Below is a small trained network, with its code and all its weights. Each question gives an input and a target symbol and asks what happens when units are switched off, that is, made to give their printed mean instead of their output.

import numpy as np


def w(rows, s, z=0):
    codes = np.array(rows[::2]) - 128.0
    scale = np.full(codes.shape[1], s)
    scale[-1] = z or s
    return codes * scale


def f(y):
    return np.maximum(y, 0)


def softmax(a):
    e = np.exp(a - a.max(-1, keepdims=True))
    return e / e.sum(-1, keepdims=True)


def log_softmax(a):
    a = a - a.max(-1, keepdims=True)
    return a - np.log(np.exp(a).sum(-1, keepdims=True))


def net(x, mask):
    ids = ['αβγδεζθλξπστφψω'.index(c) for c in x.split()]
    T = len(ids)
    res = E[ids] + P[:T]
    u = 0
    for l in range(3):
        r = res
        for j in range(2):
            rows = slice(3 * j, 3 * j + 3)
            q, k, v = (r @ M[l][rows].T for M in (Q, K, V))
            z = softmax(np.where(np.tri(T) > 0, q @ k.T / 3**0.5, -1e9)) @ v
            o = O[l][rows]
            res = res + np.where(mask[u + j], z, o[:, -1]) @ o[:, :-1]
        u += 2
        y = f(res @ A[l][:, :-1].T + A[l][:, -1])
        res = res + np.where(mask[u : u + 4], y, B[l][:, -1]) @ B[l][:, :-1]
        u += 4
    return log_softmax(res[-1] @ U[:, :-1].T + U[:, -1])


Q, K, V, O, A, B = {}, {}, {}, {}, {}, {}
E = w([
[95,113,156],'α',
[104,119,151],'β',
[114,123,148],'γ',
[119,117,141],'δ',
[95,93,137],'ε',
[72,144,139],'ζ',
[83,94,143],'θ',
[116,175,125],'λ',
[77,183,124],'ξ',
[82,175,126],'π',
[72,96,142],'σ',
[68,98,142],'τ',
[108,60,118],'φ',
[77,5,88],'ψ',
[16,87,141],'ω',
],0.015)
P = w([
[133,145,131],'0',
[76,126,130],'1',
[148,124,182],'2',
[197,162,49],'3',
[42,123,86],'4',
[164,137,219],'5',
[197,164,24],'6',
[2,122,45],'7',
[158,127,203],'8',
],0.02)
Q[0] = w([
[98,96,179],'L0H1',
[249,121,89],'L0H1',
[85,166,111],'L0H1',
[200,77,142],'L0H2',
[120,169,87],'L0H2',
[80,129,182],'L0H2',
],0.013)
K[0] = w([
[143,152,250],'L0H1',
[82,161,35],'L0H1',
[131,106,147],'L0H1',
[99,145,97],'L0H2',
[155,175,158],'L0H2',
[104,101,159],'L0H2',
],0.014)
V[0] = w([
[198,141,199],'L0H1',
[105,81,47],'L0H1',
[158,163,119],'L0H1',
[120,141,1],'L0H2',
[168,132,138],'L0H2',
[105,157,105],'L0H2',
],0.0063)
O[0] = w([
[94,60,237,205],'L0H1',
[103,192,106,5],'L0H1',
[103,91,95,119],'L0H1',
[139,2,6,130],'L0H2',
[60,179,118,57],'L0H2',
[144,159,108,175],'L0H2',
],0.0045,0.002)
A[0] = w([
[143,97,101,252],'L0N1',
[105,133,243,185],'L0N2',
[212,176,192,184],'L0N3',
[120,246,142,93],'L0N4',
],0.012,0.0044)
B[0] = w([
[124,247,148,182],'L0N1',
[149,2,13,254],'L0N2',
[217,136,89,188],'L0N3',
[197,34,157,167],'L0N4',
],0.0072,0.0094)
Q[1] = w([
[161,185,123],'L1H1',
[68,155,95],'L1H1',
[107,154,183],'L1H1',
[150,255,146],'L1H2',
[128,112,82],'L1H2',
[235,173,164],'L1H2',
],0.0091)
K[1] = w([
[207,36,104],'L1H1',
[106,156,108],'L1H1',
[145,204,22],'L1H1',
[58,181,109],'L1H2',
[104,69,36],'L1H2',
[39,245,1],'L1H2',
],0.008)
V[1] = w([
[25,172,42],'L1H1',
[40,105,254],'L1H1',
[156,170,184],'L1H1',
[23,119,166],'L1H2',
[81,37,137],'L1H2',
[11,26,32],'L1H2',
],0.0087)
O[1] = w([
[154,218,156,153],'L1H1',
[255,122,96,79],'L1H1',
[119,114,61,39],'L1H1',
[140,218,168,8],'L1H2',
[233,141,129,208],'L1H2',
[234,173,165,254],'L1H2',
],0.0096,0.0083)
A[1] = w([
[100,123,179,78],'L1N1',
[244,91,165,3],'L1N2',
[102,254,144,234],'L1N3',
[180,55,57,173],'L1N4',
],0.0094,0.0064)
B[1] = w([
[143,138,167,128],'L1N1',
[109,52,58,238],'L1N2',
[140,151,37,162],'L1N3',
[117,254,199,248],'L1N4',
],0.0094,0.016)
Q[2] = w([
[205,59,42],'L2H1',
[43,250,54],'L2H1',
[138,48,222],'L2H1',
[3,48,91],'L2H2',
[134,19,65],'L2H2',
[134,250,42],'L2H2',
],0.0055)
K[2] = w([
[246,213,68],'L2H1',
[254,116,213],'L2H1',
[11,30,178],'L2H1',
[69,29,126],'L2H2',
[199,20,84],'L2H2',
[105,249,33],'L2H2',
],0.0046)
V[2] = w([
[82,152,89],'L2H1',
[87,150,103],'L2H1',
[158,92,31],'L2H1',
[152,129,254],'L2H2',
[146,153,178],'L2H2',
[122,187,161],'L2H2',
],0.0062)
O[2] = w([
[1,140,149,127],'L2H1',
[104,107,157,116],'L2H1',
[130,64,101,254],'L2H1',
[153,80,78,11],'L2H2',
[119,115,134,107],'L2H2',
[107,96,174,116],'L2H2',
],0.0063,0.0043)
A[2] = w([
[146,253,227,153],'L2N1',
[250,173,58,217],'L2N2',
[22,147,19,44],'L2N3',
[80,188,150,253],'L2N4',
],0.0081,0.0042)
B[2] = w([
[244,93,142,149],'L2N1',
[58,164,171,250],'L2N2',
[146,120,225,163],'L2N3',
[163,89,8,163],'L2N4',
],0.011,0.016)
U = w([
[132,115,248,178],'α',
[176,96,165,169],'β',
[197,69,80,163],'γ',
[147,88,59,144],'δ',
[126,126,112,99],'ε',
[126,128,120,95],'ζ',
[87,141,147,91],'θ',
[36,79,106,199],'λ',
[112,93,32,191],'ξ',
[112,91,30,209],'π',
[87,140,125,95],'σ',
[84,143,121,105],'τ',
[124,119,53,147],'φ',
[186,157,54,40],'ψ',
[91,177,133,2],'ω',
],0.015,0.0065)

Each question gives the input, a string of symbols that net reads in full, and the target symbol t.
The units are the heads (3 rows each of Q, K, V and O) and the neurons (one row each of A and B). Each row of codes is followed by its name. A weight is (code - 128) times the scale printed after its matrix; where a second scale follows, it is the last column's (O, A, B and U).
mask holds one flag per unit, layer by layer, with each layer's heads first. A switched-off unit (its flag False) gives its mean, the last column of its rows in O or B, instead of its output. The means were averaged over made-up inputs and are rounded, as every weight is.
A unit's drop is (log p(t) with every unit on - log p(t) with that unit switched off) / (log p(t) with every unit on - log p(t) with every unit switched off).
The circuit of an input: a set's keep is (log p(t) with only the set's units on - log p(t) with every unit switched off) / (log p(t) with every unit on - log p(t) with every unit switched off). Starting from the 12 units with the biggest drops (on a tie, the unit counted first), units are removed one at a time, each time the one whose removal leaves the highest keep (on an exact tie, the one counted first), for as long as the keep stays at least 0.8.
circuit, biggest first: the units of the circuit, biggest drop first
unit that matters most: the unit with the biggest drop
top k neurons: the k neurons with the biggest drops, biggest first
top k neurons in layer l: the k neurons of layer l with the biggest drops, biggest first
which heads matter: for each layer, one digit per head in row order, 1 if its drop is at least 0.15 and else 0, layers parted by /
input π ζ ψ ω λ, target ψ: circuit, biggest first	[L1H2]
input γ α λ ξ ξ γ ε π, target γ: top 2 neurons	[L0N2 L0N3]
input ψ π δ λ ξ ω σ, target ω: circuit, biggest first	[L0N2 L2N2]
input λ δ ω β ω ξ ψ, target ω: top 4 neurons	[L0N2 L2N2 L0N1 L1N4]
input λ ψ λ ω ξ ψ β λ, target ψ: circuit, biggest first	[L0N2 L1H2 L1N3]
input δ ψ ω γ, target ω: which heads matter	00 / 00 / 10
input ω ω γ α, target ω: top 3 neurons	[L1N4 L2N2 L1N3]
input π ζ ε ψ, target ψ: which heads matter	10 / 00 / 00
input ζ ζ γ λ τ, target γ: circuit, biggest first	[L2N2 L1N2 L2N1 L2N4]
input δ θ γ δ ω, target γ: which heads matter	10 / 11 / 00
input θ θ ψ δ θ ψ ω ζ, target ψ: which heads matter	00 / 11 / 00
input π λ β γ, target λ: circuit, biggest first	[L0N2 L1H2 L1H1]
input α λ ψ τ ω π τ, target ω: which heads matter	00 / 01 / 00
input α ζ ε β ψ ψ λ σ, target ψ: unit that matters most	L0H2
input β ω ω ε θ, target ω: which heads matter	00 / 11 / 00
input δ λ θ ε δ γ λ, target λ: top 2 neurons	[L0N2 L0N1]
input γ ω ψ λ φ, target ψ: circuit, biggest first	[L1H2 L1H1]
input π α φ λ ζ γ ξ δ, target γ: top 3 neurons	[L0N2 L0N3 L2N2]
input ψ λ σ ω, target ω: top 2 neurons	[L1N4 L2N2]
input λ γ ζ ξ θ ω ψ β, target ω: top 2 neurons in layer 0	[L0N2 L0N4]
